Below is a small trained network, with its code and all its weights. Each question gives an input and a class and asks what happens when units are switched off, that is, made to give their printed mean instead of their output.

import numpy as np


def w(rows, s, z=0):
    codes = np.array(rows[::2]) - 128.0
    scale = np.full(codes.shape[1], s)
    scale[-1] = z or s
    return codes * scale


def f(y):
    return y / 2 * (1 + np.tanh(0.7978845608 * (y + 0.044715 * y**3)))


def log_softmax(a):
    a = a - a.max(-1, keepdims=True)
    return a - np.log(np.exp(a).sum(-1, keepdims=True))


def net(x, mask):
    res = np.array(x, float).reshape(1, 5) / 4 @ E
    y = f(res @ A[0][:, :-1].T + A[0][:, -1])
    res = res + np.where(mask, y, B[0][:, -1]) @ B[0][:, :-1]
    return log_softmax(res[-1] @ U[:, :-1].T + U[:, -1])


A, B = {}, {}
E = w([
[38,117,37,235,71,44],'x0',
[168,153,86,172,155,165],'x1',
[116,94,139,71,107,81],'x2',
[62,217,54,46,32,254],'x3',
[23,84,97,49,234,125],'x4',
],0.0056)
A[0] = w([
[189,150,160,88,155,171,52],'N0',
[204,148,193,67,115,130,108],'N1',
[40,87,56,242,72,99,46],'N2',
[98,112,119,208,109,120,76],'N3',
[158,120,183,167,167,57,39],'N4',
[83,111,62,221,12,51,86],'N5',
[107,126,43,67,64,219,115],'N6',
[209,175,186,192,66,115,85],'N7',
[18,126,77,226,95,81,95],'N8',
[159,107,131,159,145,119,50],'N9',
[66,156,132,112,76,233,73],'N10',
[179,153,187,189,191,23,74],'N11',
[83,132,76,115,69,228,103],'N12',
[117,151,102,105,74,146,72],'N13',
[206,154,242,101,200,230,121],'N14',
[180,73,148,211,86,132,169],'N15',
[201,146,189,155,11,93,112],'N16',
[198,102,155,195,213,72,96],'N17',
[193,172,204,47,177,202,70],'N18',
[136,161,85,87,3,166,179],'N19',
[137,71,73,53,82,65,201],'N20',
[180,148,252,153,49,150,84],'N21',
[139,174,124,132,133,144,4],'N22',
[120,126,120,95,81,123,137],'N23',
[154,39,120,158,166,111,182],'N24',
[7,90,134,72,189,128,178],'N25',
],0.007,0.0035)
B[0] = w([
[67,28,108,140,62,153,148],'N0',
[167,71,102,72,81,215,174],'N1',
[170,51,47,28,15,156,231],'N2',
[114,105,89,67,106,79,151],'N3',
[56,204,178,208,49,50,174],'N4',
[224,40,33,59,129,193,253],'N5',
[105,178,247,247,67,29,230],'N6',
[253,191,94,99,184,138,195],'N7',
[191,40,38,27,117,191,240],'N8',
[81,138,193,179,64,90,123],'N9',
[82,139,209,197,127,65,196],'N10',
[25,193,217,222,82,74,222],'N11',
[87,213,190,210,70,30,212],'N12',
[70,168,201,203,54,145,145],'N13',
[89,35,43,59,69,143,239],'N14',
[128,173,147,160,194,118,201],'N15',
[182,203,69,91,215,219,207],'N16',
[69,177,196,183,67,49,228],'N17',
[88,35,57,72,90,146,205],'N18',
[131,175,214,226,187,106,241],'N19',
[162,203,187,224,150,173,184],'N20',
[186,125,84,118,158,216,184],'N21',
[80,82,193,153,48,142,106],'N22',
[92,183,189,212,123,158,145],'N23',
[126,201,157,183,141,109,200],'N24',
[235,210,80,106,230,199,233],'N25',
],0.0055,0.0048)
U = w([
[60,245,152,225,72,14,54],'0',
[135,92,2,94,86,171,1],'1',
[174,243,50,147,203,167,233],'2',
],0.0057,0.0017)

Each question gives the input, the list of numbers given to net, and the class t.
The units are the neurons (one row each of A and B). Each row of codes is followed by its name. A weight is (code - 128) times the scale printed after its matrix; where a second scale follows, it is the last column's (A, B and U).
mask holds one flag per neuron, in row order. A switched-off neuron (its flag False) gives its mean, the last column of its row in B, instead of its output. The means were averaged over made-up inputs and are rounded, as every weight is.
A unit's drop is (log p(t) with every unit on - log p(t) with that unit switched off) / (log p(t) with every unit on - log p(t) with every unit switched off).
The circuit of an input: a set's keep is (log p(t) with only the set's units on - log p(t) with every unit switched off) / (log p(t) with every unit on - log p(t) with every unit switched off). Starting from the 12 units with the biggest drops (on a tie, the unit counted first), units are removed one at a time, each time the one whose removal leaves the highest keep (on an exact tie, the one counted first), for as long as the keep stays at least 0.8.
units of the circuit, in order: the units of the circuit, biggest drop first
most important unit: the unit with the biggest drop
k most important neurons: the k neurons with the biggest drops, biggest first
drop when u is switched off: that unit's drop, to one decimal
input [5,1,5,-5,-6], class 2: 2 most important neurons => (N5; N16)
input [6,-2,6,3,-6], class 1: 4 most important neurons => (N5; N2; N8; N25)
input [-7,2,6,3,-7], class 1: units of the circuit, in order => (N14; N18)
input [-5,5,-3,-4,-2], class 1: most important unit => N14
input [2,-7,5,-5,7], class 2: 2 most important neurons => (N25; N6)
input [-1,3,5,3,-1], class 0: units of the circuit, in order => (N5; N8)
input [8,8,-1,5,-3], class 1: 3 most important neurons => (N5; N2; N8)
input [5,3,2,6,2], class 0: 2 most important neurons => (N6; N12)
input [6,6,-5,8,8], class 0: 3 most important neurons => (N6; N12; N10)
input [6,-4,8,4,-4], class 1: 4 most important neurons => (N5; N2; N8; N11)
input [8,-2,2,6,-2], class 1: 4 most important neurons => (N5; N8; N2; N11)
input [-2,1,5,7,7], class 0: drop when N23 is switched off => 0.0
input [5,-4,-4,-1,-5], class 1: drop when N2 is switched off => 0.2
input [0,-6,4,1,-6], class 2: drop when N16 is switched off => 0.1
input [-4,8,-5,4,1], class 0: drop when N6 is switched off => 0.3
